Below are the code and all the weights of a small trained network. Each question names an input and a target symbol and asks about switching units off, where a switched-off unit gives its printed mean instead of its output.

import numpy as np


def w(rows, s, z=0):
    codes = np.array(rows[::2]) - 128.0
    scale = np.full(codes.shape[1], s)
    scale[-1] = z or s
    return codes * scale


def f(y):
    return y / 2 * (1 + np.tanh(0.7978845608 * (y + 0.044715 * y**3)))


def softmax(a):
    e = np.exp(a - a.max(-1, keepdims=True))
    return e / e.sum(-1, keepdims=True)


def log_softmax(a):
    a = a - a.max(-1, keepdims=True)
    return a - np.log(np.exp(a).sum(-1, keepdims=True))


def net(x, mask):
    ids = ['γεηθλμξπσφψω'.index(c) for c in x.split()]
    T = len(ids)
    res = E[ids] + P[:T]
    u = 0
    for l in range(2):
        r = res
        for j in range(2):
            rows = slice(3 * j, 3 * j + 3)
            q, k, v = (r @ M[l][rows].T for M in (Q, K, V))
            z = softmax(np.where(np.tri(T) > 0, q @ k.T / 3**0.5, -1e9)) @ v
            o = O[l][rows]
            res = res + np.where(mask[u + j], z, o[:, -1]) @ o[:, :-1]
        u += 2
        y = f(res @ A[l][:, :-1].T + A[l][:, -1])
        res = res + np.where(mask[u : u + 8], y, B[l][:, -1]) @ B[l][:, :-1]
        u += 8
    return log_softmax(res[-1] @ U[:, :-1].T + U[:, -1])


Q, K, V, O, A, B = {}, {}, {}, {}, {}, {}
E = w([
[120,161,166,151,90,62,202,162,125,43],'γ',
[155,146,61,132,153,160,133,147,58,148],'ε',
[175,254,196,174,210,78,79,118,234,91],'η',
[135,118,184,156,10,107,89,103,126,61],'θ',
[120,137,88,146,126,114,122,52,101,129],'λ',
[143,86,69,165,183,110,92,101,115,206],'μ',
[172,165,117,104,80,122,143,94,17,123],'ξ',
[200,64,139,128,77,103,75,128,91,151],'π',
[129,133,72,85,211,129,210,119,130,80],'σ',
[141,147,135,141,47,170,100,174,89,89],'φ',
[138,75,92,113,127,137,96,167,166,41],'ψ',
[99,181,74,122,123,178,156,119,97,66],'ω',
],0.013)
P = w([
[121,153,152,112,170,120,75,134,123,156],'0',
[187,112,60,145,108,107,189,123,159,103],'1',
[192,143,106,132,132,195,130,98,153,131],'2',
[164,135,45,137,108,57,122,149,159,156],'3',
[45,107,183,96,220,134,72,167,92,128],'4',
[75,89,111,82,106,84,72,61,109,54],'5',
[135,113,156,190,123,144,137,251,122,123],'6',
[134,224,57,54,128,103,82,121,124,183],'7',
],0.014)
Q[0] = w([
[81,130,167,190,144,85,151,211,170,148],'0.h0',
[154,139,155,96,115,53,162,109,129,114],'0.h0',
[58,119,70,172,192,115,169,158,154,113],'0.h0',
[202,126,160,229,167,178,212,244,131,158],'0.h1',
[55,60,206,166,188,141,99,153,61,91],'0.h1',
[243,68,34,254,63,152,181,161,159,32],'0.h1',
],0.0074)
K[0] = w([
[111,159,151,180,165,86,84,125,162,118],'0.h0',
[143,117,136,141,137,78,163,111,125,123],'0.h0',
[106,141,118,170,174,118,147,140,145,109],'0.h0',
[110,160,85,137,122,12,112,164,127,124],'0.h1',
[189,85,17,161,46,128,203,107,129,140],'0.h1',
[145,211,130,97,136,103,78,136,159,161],'0.h1',
],0.011)
V[0] = w([
[137,88,113,131,117,95,160,134,61,140],'0.h0',
[128,100,149,138,120,145,103,123,139,154],'0.h0',
[126,176,133,122,138,149,138,129,117,142],'0.h0',
[104,148,165,67,136,129,153,113,100,172],'0.h1',
[136,36,177,138,112,117,56,254,160,97],'0.h1',
[234,161,131,90,115,79,157,206,79,141],'0.h1',
],0.0083)
O[0] = w([
[81,116,184,166,114,109,145,125,183,137,136],'0.h0',
[177,158,156,129,137,166,132,90,87,202,65],'0.h0',
[169,136,170,137,113,175,111,113,136,160,137],'0.h0',
[171,157,51,54,111,72,249,145,124,137,66],'0.h1',
[39,45,75,250,112,160,152,120,152,72,103],'0.h1',
[2,151,128,74,73,167,112,104,248,251,251],'0.h1',
],0.0077,0.0029)
A[0] = w([
[69,220,3,86,80,128,139,139,57,154,255],'0.n0',
[100,226,142,167,195,93,195,120,186,63,216],'0.n1',
[107,157,77,138,133,163,73,219,128,169,123],'0.n2',
[136,110,193,129,102,144,125,139,159,125,75],'0.n3',
[134,72,80,108,219,118,187,131,133,179,160],'0.n4',
[225,98,159,108,108,129,179,106,158,111,177],'0.n5',
[23,63,160,87,109,150,89,152,49,125,109],'0.n6',
[167,164,142,202,178,104,81,117,168,156,132],'0.n7',
],0.0055,0.0052)
B[0] = w([
[182,41,204,134,11,120,52,208,203,87,254],'0.n0',
[76,127,166,174,126,79,63,166,202,14,177],'0.n1',
[222,123,162,96,178,186,160,181,158,151,168],'0.n2',
[154,187,84,127,228,155,221,200,86,176,120],'0.n3',
[164,1,32,106,159,97,68,127,132,185,146],'0.n4',
[119,205,72,197,102,82,86,92,157,126,142],'0.n5',
[64,125,173,110,179,196,129,100,148,82,165],'0.n6',
[116,105,127,220,201,105,113,92,162,123,145],'0.n7',
],0.0054,0.0083)
Q[1] = w([
[192,106,48,165,42,115,101,86,178,80],'1.h0',
[164,127,175,248,102,169,188,254,177,179],'1.h0',
[195,164,48,171,123,120,190,136,151,144],'1.h0',
[161,143,84,170,159,128,225,181,145,209],'1.h1',
[70,117,185,97,178,145,165,128,82,144],'1.h1',
[133,99,160,148,154,119,19,180,135,126],'1.h1',
],0.0082)
K[1] = w([
[99,175,213,64,205,182,60,119,121,156],'1.h0',
[111,103,135,129,98,37,1,228,137,156],'1.h0',
[56,103,203,104,174,97,121,161,84,132],'1.h0',
[89,91,116,89,110,104,137,153,85,139],'1.h1',
[179,72,60,161,69,114,163,114,126,97],'1.h1',
[167,184,123,182,171,95,59,111,211,113],'1.h1',
],0.0093)
V[1] = w([
[118,187,74,72,127,176,155,225,186,4],'1.h0',
[167,115,135,162,186,187,158,254,120,188],'1.h0',
[126,60,42,104,235,17,139,138,185,164],'1.h0',
[108,149,197,144,61,125,130,143,70,96],'1.h1',
[93,120,79,60,149,144,153,133,138,72],'1.h1',
[188,46,58,64,88,226,137,75,88,154],'1.h1',
],0.0072)
O[1] = w([
[199,126,134,160,168,138,166,114,169,115,164],'1.h0',
[113,62,250,109,126,122,120,53,140,131,126],'1.h0',
[174,98,89,91,9,85,119,45,88,88,139],'1.h0',
[111,179,136,146,177,128,120,115,157,137,102],'1.h1',
[184,124,97,126,130,123,139,146,158,99,99],'1.h1',
[150,98,154,155,158,73,63,175,156,134,8],'1.h1',
],0.012,0.011)
A[1] = w([
[236,188,185,147,240,104,156,120,170,106,192],'1.n0',
[195,132,114,152,97,64,57,77,81,75,69],'1.n1',
[193,96,147,47,5,120,150,47,185,150,73],'1.n2',
[135,187,166,234,179,132,54,237,187,179,80],'1.n3',
[159,180,124,64,161,188,125,169,254,136,221],'1.n4',
[214,188,89,139,229,57,61,215,59,53,251],'1.n5',
[198,182,76,95,133,104,216,51,73,106,89],'1.n6',
[180,70,244,111,153,148,103,85,197,142,141],'1.n7',
],0.0054,0.0027)
B[1] = w([
[95,61,201,178,26,159,188,121,49,206,181],'1.n0',
[173,100,82,88,225,162,168,96,82,105,180],'1.n1',
[74,167,139,103,242,117,140,188,160,95,255],'1.n2',
[134,118,131,81,205,76,188,208,43,121,198],'1.n3',
[104,92,101,104,98,24,154,74,115,207,212],'1.n4',
[200,178,97,199,1,142,112,159,118,138,166],'1.n5',
[70,103,124,140,143,178,114,171,177,181,198],'1.n6',
[193,170,195,147,101,133,125,33,210,46,170],'1.n7',
],0.0064,0.013)
U = w([
[231,181,119,82,238,128,166,142,147,70,46],'γ',
[52,84,126,160,84,159,60,147,136,146,188],'ε',
[94,190,79,115,138,146,211,36,145,152,253],'η',
[117,199,125,51,161,51,133,144,142,196,33],'θ',
[162,166,203,87,139,108,96,93,223,125,161],'λ',
[188,118,168,144,87,108,200,100,60,135,112],'μ',
[107,56,196,151,227,141,185,156,124,110,5],'ξ',
[175,75,123,240,170,181,118,93,105,34,134],'π',
[184,254,71,140,102,102,52,102,89,116,203],'σ',
[133,104,133,96,154,80,147,90,30,76,77],'φ',
[119,195,92,206,232,135,107,192,71,83,133],'ψ',
[114,120,134,97,144,187,185,123,107,114,28],'ω',
],0.0042,0.0026)

Each question gives the input, a string of symbols that net reads in full, and the target symbol t.
The units are the heads (3 rows each of Q, K, V and O) and the neurons (one row each of A and B). Each row of codes is followed by its name. A weight is (code - 128) times the scale printed after its matrix; where a second scale follows, it is the last column's (O, A, B and U).
mask holds one flag per unit, layer by layer, with each layer's heads first. A switched-off unit (its flag False) gives its mean, the last column of its rows in O or B, instead of its output. The means were averaged over made-up inputs and are rounded, as every weight is.
A unit's drop is (log p(t) with every unit on - log p(t) with that unit switched off) / (log p(t) with every unit on - log p(t) with every unit switched off).
The circuit of an input: a set's keep is (log p(t) with only the set's units on - log p(t) with every unit switched off) / (log p(t) with every unit on - log p(t) with every unit switched off). Starting from the 12 units with the biggest drops (on a tie, the unit counted first), units are removed one at a time, each time the one whose removal leaves the highest keep (on an exact tie, the one counted first), for as long as the keep stays at least 0.8.
circuit, biggest first: the units of the circuit, biggest drop first
most important unit: the unit with the biggest drop
k most important neurons: the k neurons with the biggest drops, biggest first
top k neurons in layer l: the k neurons of layer l with the biggest drops, biggest first
which heads matter: for each layer, one digit per head in row order, 1 if its drop is at least 0.15 and else 0, layers parted by /
input ξ ξ ψ π ω, target θ: which heads matter -> 01 / 10
input ψ η ψ φ ξ, target η: most important unit -> 1.h1
input γ ω θ φ φ φ θ ω, target ξ: which heads matter -> 01 / 10
input γ π φ θ ψ, target ε: circuit, biggest first -> 0.h1; 1.n2
input σ γ γ ψ γ μ γ, target π: circuit, biggest first -> 0.h1; 1.h0
input γ λ φ μ, target η: circuit, biggest first -> 1.h1; 0.n1; 0.h1
input ξ φ ω ε σ ω, target μ: which heads matter -> 01 / 11
input ε π ω ξ, target λ: 2 most important neurons -> 0.n0; 1.n7
input π ε φ, target ε: circuit, biggest first -> 1.h0; 0.h1; 1.h1
input σ ε ω ω, target γ: 3 most important neurons -> 1.n2; 1.n1; 0.n4
input ε γ ε σ π θ ω, target γ: 2 most important neurons -> 1.n2; 0.n4
input ξ θ λ θ γ ω, target σ: which heads matter -> 01 / 10
input π γ ω π σ θ ω η, target η: circuit, biggest first -> 1.h1; 0.n1
input θ φ σ, target ψ: circuit, biggest first -> 1.h0; 0.h1
input φ ω ε λ, target ξ: which heads matter -> 00 / 11
input ψ φ ε λ π, target ξ: which heads matter -> 01 / 11
input π φ μ λ θ ω, target φ: top 2 neurons in layer 0 -> 0.n0; 0.n4
input π θ ω θ ε γ π ε, target λ: top 2 neurons in layer 0 -> 0.n0; 0.n2
input μ φ φ, target φ: most important neuron -> 1.n1
input μ λ φ ξ μ ω ψ θ, target φ: top neuron in layer 1 -> 1.n1
input φ ω η ε φ η θ, target η: which heads matter -> 00 / 01
input ξ π λ σ ξ, target ε: which heads matter -> 01 / 11
input ξ ψ θ η π, target η: 2 most important neurons -> 0.n1; 0.n0
input η ξ φ ω ξ π, target η: which heads matter -> 00 / 01
input φ γ γ, target ξ: top 3 neurons in layer 1 -> 1.n3; 1.n0; 1.n5
input ε ω ω φ θ, target μ: 3 most important neurons -> 1.n0; 1.n5; 1.n2
input ξ ω λ, target θ: which heads matter -> 01 / 11
input π γ ε μ φ, target η: most important unit -> 0.n1
input ψ ε ω σ π φ μ π, target ε: which heads matter -> 01 / 10
input ψ ξ φ φ π θ γ, target ξ: which heads matter -> 01 / 11
